Below is a small trained network, with its code and all its weights. Each question gives an input and a class and asks what happens when units are switched off, that is, made to give their printed mean instead of their output.

import numpy as np


def w(rows, s, z=0):
    codes = np.array(rows[::2]) - 128.0
    scale = np.full(codes.shape[1], s)
    scale[-1] = z or s
    return codes * scale


def f(y):
    return y / 2 * (1 + np.tanh(0.7978845608 * (y + 0.044715 * y**3)))


def log_softmax(a):
    a = a - a.max(-1, keepdims=True)
    return a - np.log(np.exp(a).sum(-1, keepdims=True))


def net(x, mask):
    res = np.array(x, float).reshape(1, 6) / 4 @ E
    y = f(res @ A[0][:, :-1].T + A[0][:, -1])
    res = res + np.where(mask, y, B[0][:, -1]) @ B[0][:, :-1]
    return log_softmax(res[-1] @ U[:, :-1].T + U[:, -1])


A, B = {}, {}
E = w([
[154,71,107,197,153,29,46,2,144],'x0',
[134,117,118,128,118,136,119,139,131],'x1',
[163,201,53,60,75,117,99,112,3],'x2',
[45,118,115,177,236,216,47,123,79],'x3',
[130,118,124,139,93,143,102,152,134],'x4',
[148,107,119,117,139,141,124,132,135],'x5',
],0.0071)
A[0] = w([
[119,105,215,145,127,151,207,158,247,195],'neuron 0',
[142,167,101,99,79,122,178,145,84,124],'neuron 1',
[85,88,174,204,179,143,69,83,154,82],'neuron 2',
[103,78,152,213,196,132,74,90,163,166],'neuron 3',
[163,189,116,3,68,132,156,151,73,189],'neuron 4',
[94,131,146,135,166,138,141,169,115,1],'neuron 5',
[58,153,105,125,194,224,95,153,45,165],'neuron 6',
[132,161,43,94,148,129,66,86,35,153],'neuron 7',
[194,94,79,159,92,6,73,32,124,80],'neuron 8',
],0.0062,0.0017)
B[0] = w([
[169,124,225,92,161,147,73,214,241,231],'neuron 0',
[141,91,96,68,38,145,235,61,87,179],'neuron 1',
[55,40,20,109,113,164,176,70,82,203],'neuron 2',
[45,2,49,169,166,135,151,108,60,222],'neuron 3',
[133,109,87,34,25,196,203,32,80,238],'neuron 4',
[124,96,144,128,135,88,93,191,123,131],'neuron 5',
[175,127,237,160,203,90,78,218,209,220],'neuron 6',
[188,179,210,124,118,138,105,193,227,213],'neuron 7',
[160,195,225,183,171,104,79,138,237,253],'neuron 8',
],0.0054,0.0063)
U = w([
[164,164,169,122,115,145,135,140,148,254],'0',
[128,125,149,168,161,110,110,153,151,134],'1',
[91,93,11,130,111,150,163,94,58,4],'2',
],0.011,0.00091)

Each question gives the input, the list of numbers given to net, and the class t.
The units are the neurons (one row each of A and B). Each row of codes is followed by its name. A weight is (code - 128) times the scale printed after its matrix; where a second scale follows, it is the last column's (A, B and U).
mask holds one flag per neuron, in row order. A switched-off neuron (its flag False) gives its mean, the last column of its row in B, instead of its output. The means were averaged over made-up inputs and are rounded, as every weight is.
A unit's drop is (log p(t) with every unit on - log p(t) with that unit switched off) / (log p(t) with every unit on - log p(t) with every unit switched off).
The circuit of an input: a set's keep is (log p(t) with only the set's units on - log p(t) with every unit switched off) / (log p(t) with every unit on - log p(t) with every unit switched off). Starting from all 9 units, units are removed one at a time, each time the one whose removal leaves the highest keep (on an exact tie, the one counted first), for as long as the keep stays at least 0.8.
units of the circuit, in order: the units of the circuit, biggest drop first
top k neurons: the k neurons with the biggest drops, biggest first
drop of u: that unit's drop, to one decimal
input [3,4,5,8,-7,2], class 1: units of the circuit, in order : neuron 6
input [-6,-4,2,0,8,-6], class 2: units of the circuit, in order : neuron 8; neuron 4
input [6,-7,-2,3,0,-1], class 2: top 2 neurons : neuron 2; neuron 3
input [-2,0,7,8,-4,2], class 0: top 2 neurons : neuron 7; neuron 3
input [2,-6,7,6,4,5], class 1: top 3 neurons : neuron 6; neuron 4; neuron 1
input [4,-1,-8,6,-4,-3], class 2: top 2 neurons : neuron 2; neuron 3
input [-2,0,7,7,7,-2], class 0: top 2 neurons : neuron 7; neuron 3
input [-6,-8,8,6,-5,1], class 0: drop of neuron 6 : 0.5
input [-1,-8,5,-6,-2,-5], class 2: drop of neuron 4 : 0.2
input [-3,-1,8,-3,-7,-8], class 2: drop of neuron 4 : 0.4
